Below is a small trained network, with its code and all its weights. Each question gives an input and a class and asks what happens when units are switched off, that is, made to give their printed mean instead of their output.

import numpy as np


def w(rows, s, z=0):
    codes = np.array(rows[::2]) - 128.0
    scale = np.full(codes.shape[1], s)
    scale[-1] = z or s
    return codes * scale


def norm(h):
    return h / np.sqrt((h * h).mean(-1, keepdims=True) + 1e-5)


def f(y):
    return y / 2 * (1 + np.tanh(0.7978845608 * (y + 0.044715 * y**3)))


def log_softmax(a):
    a = a - a.max(-1, keepdims=True)
    return a - np.log(np.exp(a).sum(-1, keepdims=True))


def net(x, mask):
    res = np.array(x, float).reshape(1, 8) / 4 @ E
    u = 0
    for l in range(4):
        y = f(norm(res) @ A[l][:, :-1].T + A[l][:, -1])
        res = res + np.where(mask[u : u + 4], y, B[l][:, -1]) @ B[l][:, :-1]
        u += 4
    return log_softmax(norm(res)[-1] @ U[:, :-1].T + U[:, -1])


A, B = {}, {}
E = w([
[181,158,97,115,125,167,129,156,86],'x0',
[193,132,112,103,33,77,98,40,103],'x1',
[102,135,141,151,166,117,2,112,48],'x2',
[151,147,98,128,145,148,120,123,119],'x3',
[119,134,131,133,136,132,117,111,147],'x4',
[147,195,217,117,132,125,235,110,106],'x5',
[146,173,115,155,116,177,114,118,130],'x6',
[136,128,125,117,129,128,127,133,121],'x7',
],0.0085)
A[0] = w([
[181,2,64,115,12,173,93,99,199,183],'0.n1',
[13,41,40,95,138,210,121,155,93,251],'0.n2',
[116,109,42,90,29,100,137,81,167,99],'0.n3',
[44,134,156,228,212,149,115,109,6,26],'0.n4',
],0.0057,0.0027)
B[0] = w([
[86,111,60,42,181,153,117,123,97,253],'0.n1',
[98,101,149,245,84,201,121,165,90,242],'0.n2',
[137,173,160,51,97,107,194,54,207,199],'0.n3',
[112,173,137,39,100,103,166,154,116,198],'0.n4',
],0.011,0.0045)
A[1] = w([
[105,146,124,136,204,92,134,188,113,1],'1.n1',
[141,133,138,123,66,51,34,38,23,29],'1.n2',
[42,155,149,104,210,184,255,184,85,125],'1.n3',
[175,76,145,188,170,186,199,163,228,208],'1.n4',
],0.0079,0.00086)
B[1] = w([
[163,255,229,54,170,83,148,76,106,144],'1.n1',
[183,58,129,194,200,133,123,84,163,211],'1.n2',
[146,56,180,109,94,191,80,91,121,255],'1.n3',
[185,145,57,228,93,127,136,85,176,193],'1.n4',
],0.0093,0.0075)
A[2] = w([
[139,36,127,155,195,146,207,65,151,87],'2.n1',
[124,94,70,190,20,163,186,255,243,107],'2.n2',
[40,200,217,149,137,170,52,211,59,249],'2.n3',
[232,171,152,170,136,43,206,107,163,96],'2.n4',
],0.0063,0.0016)
B[2] = w([
[176,125,135,134,127,177,95,161,48,233],'2.n1',
[139,87,134,98,232,117,84,79,150,220],'2.n2',
[90,174,100,120,209,42,176,135,127,255],'2.n3',
[122,184,175,137,3,121,155,189,171,212],'2.n4',
],0.013,0.0046)
A[3] = w([
[227,151,157,119,87,88,152,130,176,94],'3.n1',
[75,134,2,127,10,159,188,101,129,254],'3.n2',
[153,164,237,180,182,151,151,113,131,215],'3.n3',
[122,185,88,57,10,86,140,208,209,163],'3.n4',
],0.0076,0.0023)
B[3] = w([
[97,222,179,206,2,224,57,124,176,215],'3.n1',
[68,102,136,27,188,96,196,117,52,214],'3.n2',
[235,129,62,74,64,76,122,178,147,255],'3.n3',
[52,218,108,162,103,126,220,127,116,197],'3.n4',
],0.01,0.0055)
U = w([
[146,19,77,160,161,185,109,95,106,213],'0',
[127,148,116,7,133,93,196,115,89,244],'1',
[225,130,176,178,38,164,101,156,135,109],'2',
[58,211,157,149,19,162,190,111,124,23],'3',
[76,151,102,184,185,77,113,229,85,6],'4',
],0.012,0.0023)

Each question gives the input, the list of numbers given to net, and the class t.
The units are the neurons (one row each of A and B). Each row of codes is followed by its name. A weight is (code - 128) times the scale printed after its matrix; where a second scale follows, it is the last column's (A, B and U).
mask holds one flag per neuron, layer by layer. A switched-off neuron (its flag False) gives its mean, the last column of its row in B, instead of its output. The means were averaged over made-up inputs and are rounded, as every weight is.
A unit's drop is (log p(t) with every unit on - log p(t) with that unit switched off) / (log p(t) with every unit on - log p(t) with every unit switched off).
The circuit of an input: a set's keep is (log p(t) with only the set's units on - log p(t) with every unit switched off) / (log p(t) with every unit on - log p(t) with every unit switched off). Starting from the 12 units with the biggest drops (on a tie, the unit counted first), units are removed one at a time, each time the one whose removal leaves the highest keep (on an exact tie, the one counted first), for as long as the keep stays at least 0.8.
circuit, biggest first: the units of the circuit, biggest drop first
top k neurons: the k neurons with the biggest drops, biggest first
k most important neurons of layer l: the k neurons of layer l with the biggest drops, biggest first
drop when u is switched off: that unit's drop, to one decimal
input [-4,4,-5,-8,6,-8,-5,-2], class 1: circuit, biggest first -> 0.n1; 0.n3
input [-4,3,1,-8,-8,0,-5,4], class 0: 3 most important neurons of layer 3 -> 3.n1; 3.n3; 3.n4
input [4,3,-4,-5,4,0,8,8], class 1: top 2 neurons -> 0.n1; 3.n2
input [-8,-4,8,-4,-2,2,4,-4], class 1: top neuron -> 0.n4
input [-5,4,-5,4,5,2,-7,-1], class 3: top 2 neurons -> 3.n1; 3.n4
input [4,-1,6,5,-7,-8,-5,1], class 4: 2 most important neurons of layer 1 -> 1.n3; 1.n4
input [6,5,-3,7,-1,-8,-7,8], class 1: top 2 neurons -> 0.n1; 0.n3
input [-1,-5,8,3,-7,1,4,8], class 1: top 2 neurons -> 0.n4; 1.n1
input [6,-6,-2,3,-6,1,1,-4], class 2: 2 most important neurons of layer 1 -> 1.n1; 1.n4
input [-4,2,-1,-1,2,6,-7,2], class 3: top 3 neurons -> 0.n1; 2.n4; 0.n2
input [-6,1,-3,3,1,6,-8,5], class 3: 2 most important neurons of layer 2 -> 2.n4; 2.n2
input [-1,0,6,8,1,-7,-7,-2], class 4: top 2 neurons -> 0.n2; 1.n3
input [2,-8,-5,-1,-4,-2,-7,-6], class 0: top 2 neurons -> 2.n2; 0.n2
input [-8,5,0,4,-7,-1,5,6], class 1: circuit, biggest first -> 0.n1
input [-3,2,5,-6,4,0,3,-3], class 0: 3 most important neurons of layer 1 -> 1.n2; 1.n1; 1.n4
input [-4,-7,-4,-6,-1,2,2,1], class 2: 2 most important neurons of layer 3 -> 3.n3; 3.n2
input [-7,4,3,6,3,8,-2,0], class 2: top 2 neurons -> 1.n2; 0.n3
input [-2,0,5,-3,-2,-3,4,8], class 4: 2 most important neurons of layer 0 -> 0.n2; 0.n3
input [7,-2,6,6,-8,0,0,7], class 4: 2 most important neurons of layer 2 -> 2.n3; 2.n2
input [-2,0,4,-4,-8,-5,-2,-5], class 4: circuit, biggest first -> 1.n3
input [-8,8,-7,0,-1,4,-4,7], class 3: 2 most important neurons of layer 3 -> 3.n1; 3.n4
input [-4,3,-3,-4,-1,-4,5,5], class 1: drop when 0.n1 is switched off -> 0.8
input [-8,7,4,8,-6,6,-3,1], class 2: drop when 1.n2 is switched off -> 1.2
input [-4,-4,7,5,-1,-6,2,-6], class 4: drop when 1.n4 is switched off -> 0.0
input [-2,-6,-7,-2,-7,8,5,-2], class 2: drop when 1.n3 is switched off -> 0.1
